Below are the code and all the weights of a small trained network. Each question names an input and a class and asks about switching units off, where a switched-off unit gives its printed mean instead of its output.

import numpy as np


def w(rows, s, z=0):
    codes = np.array(rows[::2]) - 128.0
    scale = np.full(codes.shape[1], s)
    scale[-1] = z or s
    return codes * scale


def f(y):
    return y / 2 * (1 + np.tanh(0.7978845608 * (y + 0.044715 * y**3)))


def log_softmax(a):
    a = a - a.max(-1, keepdims=True)
    return a - np.log(np.exp(a).sum(-1, keepdims=True))


def net(x, mask):
    res = np.array(x, float).reshape(1, 8) / 4 @ E
    y = f(res @ A[0][:, :-1].T + A[0][:, -1])
    res = res + np.where(mask, y, B[0][:, -1]) @ B[0][:, :-1]
    return log_softmax(res[-1] @ U[:, :-1].T + U[:, -1])


A, B = {}, {}
E = w([
[123,140,128,132,128,127,124],'x0',
[120,138,128,134,127,127,127],'x1',
[141,108,185,130,151,3,35],'x2',
[148,145,2,98,176,89,129],'x3',
[124,118,162,207,252,140,169],'x4',
[158,129,104,163,145,213,8],'x5',
[123,120,126,124,128,128,127],'x6',
[128,96,87,224,84,103,138],'x7',
],0.0071)
A[0] = w([
[149,112,148,145,129,72,94,90],'neuron 1',
[163,121,111,124,120,198,189,50],'neuron 2',
[129,113,57,108,176,107,127,74],'neuron 3',
[125,118,110,146,139,164,70,72],'neuron 4',
[106,131,135,132,142,82,80,51],'neuron 5',
[113,132,114,81,67,134,102,103],'neuron 6',
[133,123,117,106,77,118,114,69],'neuron 7',
[127,119,167,141,100,158,129,56],'neuron 8',
[146,148,68,105,172,115,129,114],'neuron 9',
[117,99,199,135,110,159,145,102],'neuron 10',
[119,140,197,151,101,155,125,82],'neuron 11',
[115,146,102,145,110,171,163,51],'neuron 12',
[110,162,129,130,131,126,131,219],'neuron 13',
[134,128,116,133,123,167,65,70],'neuron 14',
[124,132,105,130,125,185,170,76],'neuron 15',
[126,106,141,128,149,69,86,64],'neuron 16',
[104,197,165,49,187,158,106,117],'neuron 17',
[128,117,136,104,125,97,180,96],'neuron 18',
[139,164,165,67,166,147,121,86],'neuron 19',
[150,136,163,139,143,67,90,55],'neuron 20',
[123,99,141,152,185,135,146,67],'neuron 21',
[155,125,112,145,153,167,67,62],'neuron 22',
[133,128,142,156,185,130,149,49],'neuron 23',
[141,134,124,131,177,148,142,43],'neuron 24',
[161,135,81,128,157,112,136,58],'neuron 25',
[121,120,120,111,37,114,100,113],'neuron 26',
[154,123,153,133,136,74,97,60],'neuron 27',
[146,140,120,97,53,123,111,58],'neuron 28',
[125,96,142,146,186,140,143,79],'neuron 29',
[125,163,110,138,109,183,165,55],'neuron 30',
[112,76,189,104,96,155,135,153],'neuron 31',
[105,118,93,247,77,106,125,118],'neuron 32',
[105,148,142,96,129,83,185,93],'neuron 33',
[133,142,122,137,109,159,156,244],'neuron 34',
[124,146,68,114,162,116,120,100],'neuron 35',
[111,137,112,142,153,167,71,75],'neuron 36',
[100,125,129,136,177,139,130,66],'neuron 37',
[108,146,118,116,98,108,123,78],'neuron 38',
[122,139,150,181,184,126,140,62],'neuron 39',
[94,120,137,113,127,88,182,58],'neuron 40',
[122,132,193,154,101,149,123,98],'neuron 41',
[127,134,159,175,168,132,143,82],'neuron 42',
[109,123,131,125,104,69,190,85],'neuron 43',
],0.012,0.011)
B[0] = w([
[60,131,135,39,123,178,107,152],'neuron 1',
[37,148,164,40,99,121,106,155],'neuron 2',
[123,149,82,171,57,87,123,150],'neuron 3',
[153,153,193,163,89,183,157,142],'neuron 4',
[75,142,126,93,92,158,128,133],'neuron 5',
[115,161,113,166,223,141,205,169],'neuron 6',
[124,198,97,132,161,141,181,133],'neuron 7',
[115,182,83,145,39,105,167,127],'neuron 8',
[115,131,96,201,75,69,95,165],'neuron 9',
[130,157,70,172,76,66,76,160],'neuron 10',
[131,157,57,149,60,66,119,150],'neuron 11',
[81,126,142,73,89,164,130,138],'neuron 12',
[109,85,168,159,180,105,52,217],'neuron 13',
[153,176,216,198,101,195,189,144],'neuron 14',
[45,153,161,41,90,125,89,153],'neuron 15',
[65,142,141,26,92,169,104,146],'neuron 16',
[204,24,75,74,103,110,195,185],'neuron 17',
[158,148,157,168,106,174,110,147],'neuron 18',
[157,89,109,97,104,130,163,147],'neuron 19',
[31,153,128,55,101,154,117,146],'neuron 20',
[119,211,91,131,185,123,195,133],'neuron 21',
[134,148,198,180,82,179,168,146],'neuron 22',
[115,192,108,111,156,131,182,129],'neuron 23',
[123,165,105,87,119,111,187,122],'neuron 24',
[118,159,100,147,59,89,171,129],'neuron 25',
[126,160,113,154,235,94,194,181],'neuron 26',
[58,161,137,56,102,159,110,139],'neuron 27',
[97,191,81,143,206,126,233,148],'neuron 28',
[127,168,118,135,169,101,180,135],'neuron 29',
[70,139,150,47,109,145,120,145],'neuron 30',
[129,125,81,158,132,99,98,187],'neuron 31',
[211,40,121,2,117,127,191,184],'neuron 32',
[186,147,184,185,83,195,101,163],'neuron 33',
[110,91,143,125,186,109,35,254],'neuron 34',
[131,155,114,163,94,79,94,150],'neuron 35',
[158,157,197,172,74,169,185,142],'neuron 36',
[147,174,96,92,138,128,163,122],'neuron 37',
[140,154,131,141,141,134,179,123],'neuron 38',
[125,182,101,137,194,117,200,138],'neuron 39',
[151,186,194,177,88,212,132,140],'neuron 40',
[142,154,38,158,77,73,108,154],'neuron 41',
[116,151,83,133,179,105,189,139],'neuron 42',
[166,127,187,186,98,217,131,159],'neuron 43',
],0.0084,0.0096)
U = w([
[2,167,149,30,77,184,96,68],'0',
[132,214,83,151,238,130,215,67],'1',
[216,162,225,204,42,236,132,77],'2',
[142,91,127,143,144,121,82,250],'3',
[143,160,24,179,8,59,90,62],'4',
[138,85,124,130,154,145,76,221],'5',
[145,89,139,128,161,135,76,207],'6',
[243,12,90,35,79,139,199,68],'7',
],0.0084,0.011)

Each question gives the input, the list of numbers given to net, and the class t.
The units are the neurons (one row each of A and B). Each row of codes is followed by its name. A weight is (code - 128) times the scale printed after its matrix; where a second scale follows, it is the last column's (A, B and U).
mask holds one flag per neuron, in row order. A switched-off neuron (its flag False) gives its mean, the last column of its row in B, instead of its output. The means were averaged over made-up inputs and are rounded, as every weight is.
A unit's drop is (log p(t) with every unit on - log p(t) with that unit switched off) / (log p(t) with every unit on - log p(t) with every unit switched off).
The circuit of an input: a set's keep is (log p(t) with only the set's units on - log p(t) with every unit switched off) / (log p(t) with every unit on - log p(t) with every unit switched off). Starting from the 12 units with the biggest drops (on a tie, the unit counted first), units are removed one at a time, each time the one whose removal leaves the highest keep (on an exact tie, the one counted first), for as long as the keep stays at least 0.8.
units of the circuit, in order: the units of the circuit, biggest drop first
most important unit: the unit with the biggest drop
top k neurons: the k neurons with the biggest drops, biggest first
drop of u: that unit's drop, to one decimal
input [-7,3,6,0,-8,-5,6,7], class 1: units of the circuit, in order => (neuron 26; neuron 28)
input [-6,4,-5,3,0,-8,6,-5], class 2: most important unit => neuron 33
input [-7,0,-8,-4,-7,4,1,5], class 0: top 4 neurons => (neuron 2; neuron 15; neuron 30; neuron 12)
input [-5,-5,1,-7,7,0,-5,1], class 1: units of the circuit, in order => (neuron 39; neuron 42)
input [-5,-2,2,7,-8,4,2,-6], class 1: units of the circuit, in order => (neuron 6; neuron 28)
input [-5,2,-6,1,-2,-2,-4,-1], class 0: units of the circuit, in order => (neuron 2; neuron 15)
input [-8,7,7,8,-3,-3,7,-8], class 4: units of the circuit, in order => (neuron 9; neuron 3)
input [3,3,0,7,5,-4,-6,-1], class 4: units of the circuit, in order => (neuron 9; neuron 3)
input [3,-1,-7,2,7,2,7,6], class 0: units of the circuit, in order => (neuron 15; neuron 2)
input [-4,-2,2,0,4,-5,-5,-7], class 7: top 3 neurons => (neuron 17; neuron 19; neuron 34)
input [-4,-5,-7,-8,-8,4,-3,3], class 1: top 2 neurons => (neuron 26; neuron 6)
input [-1,-2,-2,3,4,4,-7,-8], class 7: top 2 neurons => (neuron 17; neuron 19)
input [-6,2,-7,-7,8,-2,8,8], class 1: top 4 neurons => (neuron 39; neuron 42; neuron 21; neuron 29)
input [-6,-3,-3,-4,-7,8,8,-5], class 2: units of the circuit, in order => (neuron 14)
input [-6,3,5,3,7,8,-4,-3], class 2: top 2 neurons => (neuron 22; neuron 36)
input [0,-6,4,-8,6,5,-3,4], class 4: top 3 neurons => (neuron 41; neuron 11; neuron 10)
input [4,6,7,5,3,-7,6,8], class 7: top 2 neurons => (neuron 32; neuron 34)
input [2,1,-7,-2,5,3,-4,8], class 7: drop of neuron 32 => 1.9
input [-4,0,-1,-1,5,7,1,8], class 7: drop of neuron 33 => 0.1
input [-5,7,7,-2,-7,8,8,-6], class 2: most important unit => neuron 14
input [6,-5,-8,-6,-5,-3,4,8], class 0: drop of neuron 30 => 0.2
